Below is a small trained network, with its code and all its weights. Each question gives an input and a target symbol and asks what happens when units are switched off, that is, made to give their printed mean instead of their output.

import numpy as np


def w(rows, s, z=0):
    codes = np.array(rows[::2]) - 128.0
    scale = np.full(codes.shape[1], s)
    scale[-1] = z or s
    return codes * scale


def f(y):
    return np.maximum(y, 0)


def softmax(a):
    e = np.exp(a - a.max(-1, keepdims=True))
    return e / e.sum(-1, keepdims=True)


def log_softmax(a):
    a = a - a.max(-1, keepdims=True)
    return a - np.log(np.exp(a).sum(-1, keepdims=True))


def net(x, mask):
    ids = ['αβγδεηθλξπτφψ'.index(c) for c in x.split()]
    T = len(ids)
    res = E[ids] + P[:T]
    r = res
    for j in range(3):
        rows = slice(4 * j, 4 * j + 4)
        q, k, v = (r @ M[0][rows].T for M in (Q, K, V))
        z = softmax(np.where(np.tri(T) > 0, q @ k.T / 4**0.5, -1e9)) @ v
        o = O[0][rows]
        res = res + np.where(mask[j], z, o[:, -1]) @ o[:, :-1]
    y = f(res @ A[0][:, :-1].T + A[0][:, -1])
    res = res + np.where(mask[3:19], y, B[0][:, -1]) @ B[0][:, :-1]
    return log_softmax(res[-1] @ U[:, :-1].T + U[:, -1])


Q, K, V, O, A, B = {}, {}, {}, {}, {}, {}
E = w([
[196,105,211,112,234,168,39,134,94,171,35,170],'α',
[82,200,150,152,15,45,159,121,61,100,155,193],'β',
[136,131,121,126,188,141,2,31,66,56,142,37],'γ',
[142,240,134,152,175,116,95,122,240,184,203,183],'δ',
[179,100,217,134,84,138,122,82,45,48,77,172],'ε',
[108,222,118,93,184,86,200,115,142,165,141,224],'η',
[87,183,64,132,160,133,133,72,194,104,187,226],'θ',
[232,127,163,35,192,101,146,176,165,15,162,78],'λ',
[119,113,59,179,145,107,61,209,61,53,153,159],'ξ',
[69,143,111,73,146,204,176,85,48,118,160,248],'π',
[88,38,138,155,147,205,149,99,163,217,197,108],'τ',
[118,169,180,27,157,56,152,97,28,177,145,144],'φ',
[163,226,229,92,176,156,116,135,156,234,160,164],'ψ',
],0.0058)
P = w([
[254,142,44,75,116,152,99,95,73,164,176,180],'0',
[166,136,74,134,153,190,152,98,81,132,141,119],'1',
[132,117,119,157,167,158,164,110,92,119,151,126],'2',
[105,111,145,157,170,145,154,125,112,111,147,132],'3',
[81,121,166,142,149,145,130,136,135,106,136,141],'4',
[56,130,188,122,132,147,110,146,164,99,125,143],'5',
[31,139,208,113,116,153,88,162,185,98,118,144],'6',
],0.006)
Q[0] = w([
[112,141,111,143,148,123,93,85,120,132,115,92],'H1',
[161,127,114,111,104,114,161,120,155,147,108,109],'H1',
[128,169,126,151,104,107,110,138,120,145,104,165],'H1',
[152,141,137,101,151,101,140,152,145,71,133,98],'H1',
[65,148,33,179,110,123,156,122,207,113,198,186],'H2',
[85,146,172,110,121,132,173,109,47,139,117,210],'H2',
[177,206,164,115,172,104,172,141,174,251,152,125],'H2',
[130,45,143,186,179,227,96,93,127,177,184,108],'H2',
[147,107,110,110,125,127,139,131,144,159,103,99],'H3',
[143,127,103,148,133,129,125,147,136,113,125,114],'H3',
[133,162,150,110,157,121,130,122,102,112,157,157],'H3',
[135,122,99,129,81,118,155,108,136,165,104,96],'H3',
],0.034)
K[0] = w([
[123,146,114,132,124,113,63,63,108,135,137,100],'H1',
[185,128,85,147,126,111,111,179,106,141,136,156],'H1',
[90,131,150,107,134,117,70,147,134,148,104,183],'H1',
[212,146,118,79,138,120,150,129,150,67,129,93],'H1',
[83,144,15,178,113,125,166,135,207,115,208,197],'H2',
[105,105,130,78,129,166,220,106,36,158,122,204],'H2',
[163,204,174,114,168,123,173,121,201,250,139,122],'H2',
[159,10,102,107,164,253,72,101,153,201,179,107],'H2',
[155,101,93,140,112,137,111,112,112,152,154,139],'H3',
[140,135,132,103,124,129,133,108,105,150,109,123],'H3',
[115,182,137,155,156,131,131,146,142,82,96,130],'H3',
[185,98,85,119,102,119,120,141,122,156,183,132],'H3',
],0.027)
V[0] = w([
[210,99,32,148,111,137,85,113,74,158,131,88],'H1',
[139,60,172,99,106,163,166,182,172,29,150,116],'H1',
[171,162,81,215,125,155,118,145,125,133,94,188],'H1',
[214,96,88,124,97,146,204,150,90,184,123,149],'H1',
[129,123,169,157,78,92,94,183,99,101,80,99],'H2',
[13,124,216,143,94,142,107,142,193,137,140,149],'H2',
[138,94,105,118,201,94,66,109,120,106,104,122],'H2',
[68,105,152,122,129,104,79,138,144,95,129,125],'H2',
[143,159,162,101,108,68,114,66,61,141,128,101],'H3',
[245,249,64,61,132,108,69,158,63,79,145,193],'H3',
[62,98,125,101,114,90,150,196,108,129,190,72],'H3',
[87,85,125,125,147,128,74,165,118,144,80,187],'H3',
],0.012)
O[0] = w([
[109,135,78,106,135,85,137,118,77,112,88,118,173],'H1',
[186,82,144,90,125,120,133,142,160,75,179,106,111],'H1',
[138,111,85,135,84,104,138,146,143,171,97,126,109],'H1',
[110,120,120,103,122,97,199,164,117,106,100,140,190],'H1',
[148,128,102,153,102,89,123,115,102,72,105,155,18],'H2',
[116,87,57,126,151,114,191,99,58,150,110,147,72],'H2',
[149,166,140,126,167,162,92,151,116,116,109,121,146],'H2',
[148,138,104,134,150,133,147,136,72,133,116,134,90],'H2',
[111,151,158,164,136,164,133,96,93,104,125,185,152],'H3',
[117,2,103,119,156,148,115,64,119,120,196,191,252],'H3',
[78,164,136,112,95,96,128,153,133,89,161,126,89],'H3',
[96,105,125,110,145,99,121,123,159,147,77,125,127],'H3',
],0.0093,0.0043)
A[0] = w([
[118,178,162,67,138,83,138,178,132,67,72,154,109],'N1',
[188,108,113,138,80,139,196,82,80,102,80,133,56],'N2',
[120,197,140,161,129,87,158,206,132,107,96,86,80],'N3',
[193,100,46,91,141,102,173,98,93,177,146,135,151],'N4',
[185,129,74,182,131,121,112,80,55,111,145,95,94],'N5',
[94,137,122,137,150,114,177,165,105,102,102,40,146],'N6',
[116,127,134,117,138,96,116,102,182,150,129,184,75],'N7',
[158,252,116,101,48,76,99,148,128,138,74,132,62],'N8',
[113,125,59,136,70,81,195,106,80,143,159,148,2],'N9',
[85,99,116,180,169,122,175,89,98,75,150,153,180],'N10',
[164,167,77,74,158,100,169,144,67,162,129,131,232],'N11',
[170,81,81,125,174,126,141,150,85,103,90,173,87],'N12',
[115,165,111,171,112,207,144,196,187,138,129,148,176],'N13',
[136,118,17,155,131,117,134,182,50,119,144,127,95],'N14',
[140,123,103,139,177,132,116,166,107,160,70,151,60],'N15',
[116,78,167,167,157,116,165,120,119,151,171,154,175],'N16',
],0.011,0.0029)
B[0] = w([
[62,188,78,143,71,135,84,115,103,105,92,104,148],'N1',
[166,81,138,163,84,155,206,136,84,47,106,117,150],'N2',
[198,213,211,123,137,103,89,194,117,130,105,177,148],'N3',
[150,200,128,127,122,130,111,175,83,125,121,203,205],'N4',
[90,84,114,233,129,181,91,138,155,123,139,118,162],'N5',
[108,108,157,160,129,138,123,93,131,145,198,69,153],'N6',
[118,112,126,163,127,128,156,170,111,125,151,70,165],'N7',
[84,95,12,73,109,177,84,108,189,22,50,144,133],'N8',
[171,212,131,149,105,131,134,3,184,129,170,140,153],'N9',
[137,163,140,142,143,141,134,201,130,167,123,194,254],'N10',
[130,70,109,89,174,178,120,133,120,164,134,186,167],'N11',
[146,135,162,160,134,93,171,79,162,139,88,38,200],'N12',
[119,122,81,133,104,98,186,88,55,133,162,103,182],'N13',
[46,63,145,117,106,52,108,159,203,131,161,155,164],'N14',
[170,158,127,94,135,80,119,89,170,132,100,133,148],'N15',
[103,106,95,48,114,132,129,102,136,96,102,106,252],'N16',
],0.014,0.0083)
U = w([
[169,77,151,171,89,146,187,162,86,70,63,125,124],'α',
[203,165,254,179,156,70,156,189,76,205,223,112,135],'β',
[108,208,113,111,54,113,66,148,118,77,92,103,209],'γ',
[150,169,122,154,91,124,148,66,177,118,162,177,42],'δ',
[141,121,115,124,123,124,113,142,131,112,123,130,10],'ε',
[148,118,111,125,116,125,121,125,138,134,132,125,24],'η',
[218,93,155,63,145,149,91,152,196,49,203,126,127],'θ',
[145,129,131,199,180,189,66,118,129,137,164,130,60],'λ',
[103,165,70,55,173,175,129,211,55,179,92,216,251],'ξ',
[45,24,39,127,108,134,195,12,117,165,194,34,148],'π',
[48,72,131,136,111,55,94,188,215,138,100,137,166],'τ',
[143,115,108,128,119,123,120,129,135,129,133,123,15],'φ',
[180,149,128,113,173,98,114,55,171,155,69,101,155],'ψ',
],0.0042,0.0027)

Each question gives the input, a string of symbols that net reads in full, and the target symbol t.
The units are the heads (4 rows each of Q, K, V and O) and the neurons (one row each of A and B). Each row of codes is followed by its name. A weight is (code - 128) times the scale printed after its matrix; where a second scale follows, it is the last column's (O, A, B and U).
mask holds one flag per unit, heads first, then neurons. A switched-off unit (its flag False) gives its mean, the last column of its rows in O or B, instead of its output. The means were averaged over made-up inputs and are rounded, as every weight is.
A unit's drop is (log p(t) with every unit on - log p(t) with that unit switched off) / (log p(t) with every unit on - log p(t) with every unit switched off).
The circuit of an input: a set's keep is (log p(t) with only the set's units on - log p(t) with every unit switched off) / (log p(t) with every unit on - log p(t) with every unit switched off). Starting from the 12 units with the biggest drops (on a tie, the unit counted first), units are removed one at a time, each time the one whose removal leaves the highest keep (on an exact tie, the one counted first), for as long as the keep stays at least 0.8.
circuit, biggest first: the units of the circuit, biggest drop first
unit that matters most: the unit with the biggest drop
k most important neurons: the k neurons with the biggest drops, biggest first
which heads matter: for each layer, one digit per head in row order, 1 if its drop is at least 0.15 and else 0, layers parted by /
input ε ψ τ φ τ ξ τ, target β: circuit, biggest first : (H3, N3)
input β ξ ξ π γ π, target π: unit that matters most : H1
input ψ γ ψ φ ε, target α: which heads matter : 010
input ξ τ ψ τ, target π: 4 most important neurons : (N10, N13, N4, N6)
input τ ξ ξ ε γ β θ, target ξ: circuit, biggest first : (H2, N4)
input γ τ τ ξ τ ξ, target γ: circuit, biggest first : (H3, N1)
input τ τ α τ η τ, target γ: 3 most important neurons : (N3, N8, N1)
input ψ τ θ ψ, target π: 2 most important neurons : (N13, N10)
input ε τ τ τ θ, target ξ: 2 most important neurons : (N11, N4)
input α ε ψ ε η τ, target ξ: which heads matter : 110
input ξ τ ξ τ η τ, target β: which heads matter : 111
input ψ ξ ψ, target π: which heads matter : 010
input τ τ η θ ξ θ, target π: which heads matter : 101
input ξ β φ, target ξ: unit that matters most : N10
input ξ β β π ξ β ψ, target ξ: which heads matter : 110
input ξ φ τ τ τ φ, target γ: which heads matter : 001
input τ ξ θ δ τ τ τ, target γ: 3 most important neurons : (N8, N3, N1)
input β α δ, target ξ: circuit, biggest first : (N4, H2, H3, H1)
input φ τ τ φ, target γ: which heads matter : 011
input φ τ ξ τ η, target ξ: 2 most important neurons : (N12, N11)
input ξ τ ξ, target γ: unit that matters most : H2
input φ φ τ δ β, target δ: which heads matter : 010
input τ γ ε φ, target ξ: which heads matter : 000
input τ π τ ξ θ ξ π, target π: 2 most important neurons : (N13, N10)
input τ λ η θ ε γ, target λ: 2 most important neurons : (N5, N16)
input τ ξ λ, target θ: which heads matter : 111
input φ π ξ, target τ: unit that matters most : N14
input τ φ ξ τ ε λ, target θ: which heads matter : 100
input ξ β τ, target ξ: 2 most important neurons : (N4, N10)
input φ π π ξ γ θ α, target ψ: 2 most important neurons : (N15, N12)
